1	4	-4	21	5	-10	75	19	-4	5	0	2	-8	-13	-20	0	6	14	-1	7	2	16	-28	-13	-3	-18	-6	-1	21	-15	9	15 : <20>
0	5	1	19	-4	0	83	13	-2	3	-5	0	-9	-9	-27	2	11	6	-4	6	2	8	-20	-18	-2	-21	-6	-1	22	-16	4	7 : <20>
1	-1	-7	17	6	-3	49	21	-9	3	-5	0	-9	-9	-19	0	5	3	2	3	2	12	-19	-2	0	-14	-3	4	17	-6	8	11 : <36>
4	2	-14	48	7	-6	55	24	2	6	-7	3	-11	-14	-30	4	1	2	-10	3	6	29	-25	-29	0	-22	-14	3	28	-22	16	27 : <18>
5	-1	-1	38	-4	-3	48	19	-5	7	-2	1	-10	-16	-35	1	10	8	-13	7	4	23	-25	-27	-1	-25	-17	-1	26	-15	-2	22 : <25>
1	-1	-1	23	-6	-3	80	16	-9	-1	-4	-1	-8	-12	-32	1	10	7	-2	4	1	8	-24	-21	0	-26	-5	-1	24	-11	3	0 : <29>
-1	2	-1	21	-11	-3	46	18	-3	6	-3	2	-8	-9	-25	3	8	9	-4	5	2	11	-15	-20	1	-17	-9	-1	19	-16	-4	14 : <18>
-3	-5	0	31	-11	3	81	17	-3	-4	-12	2	-10	-2	-37	9	11	-4	-14	10	4	12	-16	-44	4	-25	-11	6	32	-25	1	21 : <18>
2	-1	4	25	-11	-1	29	10	-7	6	-4	1	-8	-8	-31	7	12	8	-15	5	8	15	-5	-27	5	-19	-16	4	22	-18	-17	13 : <18>
-1	1	0	44	-9	1	59	16	10	4	-7	1	-14	-25	-35	2	1	-1	-20	8	4	31	-25	-41	-1	-27	-11	1	29	-25	12	35 : <18>
-1	2	-3	23	-2	-2	77	21	-9	3	-3	5	-8	-14	-31	-1	7	5	-6	6	0	17	-28	-16	-1	-22	-3	3	24	-8	2	13 : <20>
-2	1	4	26	-12	0	79	15	-5	0	-6	-2	-11	-6	-35	3	10	5	-11	4	3	11	-24	-30	4	-27	-12	3	28	-17	-1	20 : <19>
2	7	-5	23	-6	-6	48	15	-4	5	-2	-1	-8	-12	-24	2	3	16	-8	8	0	23	-24	-16	-4	-24	-9	-2	15	-12	2	15 : <20>
11	0	-27	52	35	-13	6	29	-2	7	1	-1	-12	-16	-15	2	-10	7	-4	4	3	40	-21	-1	-3	-9	-15	6	17	-8	28	31 : <18>
-1	-3	-3	29	-1	0	49	14	-3	3	-6	-4	-9	-15	-27	-11	5	-3	-16	2	2	14	-15	-25	0	-20	-11	2	24	-18	5	17 : <41>
-1	1	-2	4	-10	-1	41	8	-11	2	0	1	-3	-5	-20	3	12	10	-2	3	1	0	-10	-17	1	-13	-6	1	18	-6	-12	-1 : <20>

3	-1	0	-1	-1	0	2	1	-1	1	2	0	0	-10	1	2	-1	1	1	-1	1	1	-2	1	-3	0	1	2	2	0	4	0 : <73>
-1	2	6	-4	2	-4	8	-8	-10	-2	16	3	1	-1	9	9	-5	-3	0	-11	0	4	-7	-6	8	17	2	-2	-10	2	3	13 : <74>
2	-4	5	1	-1	2	0	0	1	-2	-3	1	0	-2	7	-5	-1	1	-2	2	2	3	-4	-3	0	5	-1	-1	0	1	-3	-8 : <67>
-2	0	4	-4	1	-3	2	-6	-6	-1	8	-1	3	0	6	6	-4	-1	0	-6	5	3	-5	0	7	10	0	0	7	0	-1	12 : <74>
-5	-6	-5	1	-3	-2	-3	-10	0	5	-1	1	-4	1	-4	2	-3	1	-3	3	1	6	7	-2	-1	-15	0	5	36	0	-3	-6 : <67>
-1	2	7	-4	4	-4	6	-3	-11	0	11	-1	3	-4	7	10	-4	-1	2	-10	3	2	-9	1	6	21	1	-1	0	-1	4	15 : <74>
4	0	3	-1	2	2	0	1	1	-2	-2	-2	2	-3	1	0	-1	0	1	-1	-1	0	-2	3	-3	-2	1	1	-1	0	0	1 : <73>
0	-1	-1	0	2	-1	1	0	-1	2	0	-3	-2	-3	-1	3	-1	1	0	1	1	0	0	2	-5	2	-2	1	15	-2	5	3 : <73>
2	-5	-3	-1	0	0	-3	-1	1	-1	-2	-2	-1	-1	-3	0	-2	3	0	1	4	3	-4	-1	-3	0	1	3	20	-2	-2	0 : <67>
4	0	1	1	2	0	1	1	0	-1	2	-1	1	-2	1	2	1	1	0	-1	0	1	-1	1	-1	-3	0	1	-4	0	1	0 : <73>
0	-2	3	-1	1	3	0	16	2	-9	-9	-11	7	-7	2	1	-1	2	4	3	2	-6	-13	11	-7	30	-4	-5	15	-3	11	13 : <73>
10	-2	5	-1	4	-2	5	8	-3	-2	12	-2	0	-5	0	8	3	2	6	1	10	0	-16	-2	-5	20	7	-1	-27	-5	2	10 : <67>
-6	-1	3	-1	2	-2	3	-4	-6	-2	8	-1	1	-3	3	8	-4	-1	-1	-5	1	2	-4	2	5	15	-1	-1	21	1	3	10 : <74>
-3	3	5	-1	0	-4	3	-13	-8	-1	14	8	3	2	7	5	-9	-2	-2	-12	-2	8	2	-4	14	-3	-1	0	-4	5	-4	5 : <74>
6	0	1	2	1	-2	2	2	-1	1	4	1	3	-2	-1	6	2	1	3	0	3	1	-3	2	-3	-2	3	4	-6	-4	3	3 : <73>
-4	2	4	-1	1	-2	0	-6	-3	-4	1	-1	6	-3	7	3	-6	-1	-1	-6	0	3	-4	2	10	13	-5	-1	14	0	-1	10 : <74>
-1	0	4	1	0	4	-1	1	-1	-9	-7	-1	6	-2	8	-12	-2	2	-4	-1	-4	1	-4	0	8	7	-5	-3	-5	4	-9	-6 : <67>
-2	6	8	-1	2	-3	6	-8	-9	-4	10	4	1	-1	13	-1	-5	-3	-4	-11	-3	4	-3	-2	14	12	-1	-3	-18	6	-3	7 : <74>
3	-4	0	0	0	2	-1	-3	0	0	-1	1	-1	-3	2	-3	0	3	-2	1	1	4	-3	-3	-2	-1	1	3	5	0	-3	-8 : <67>
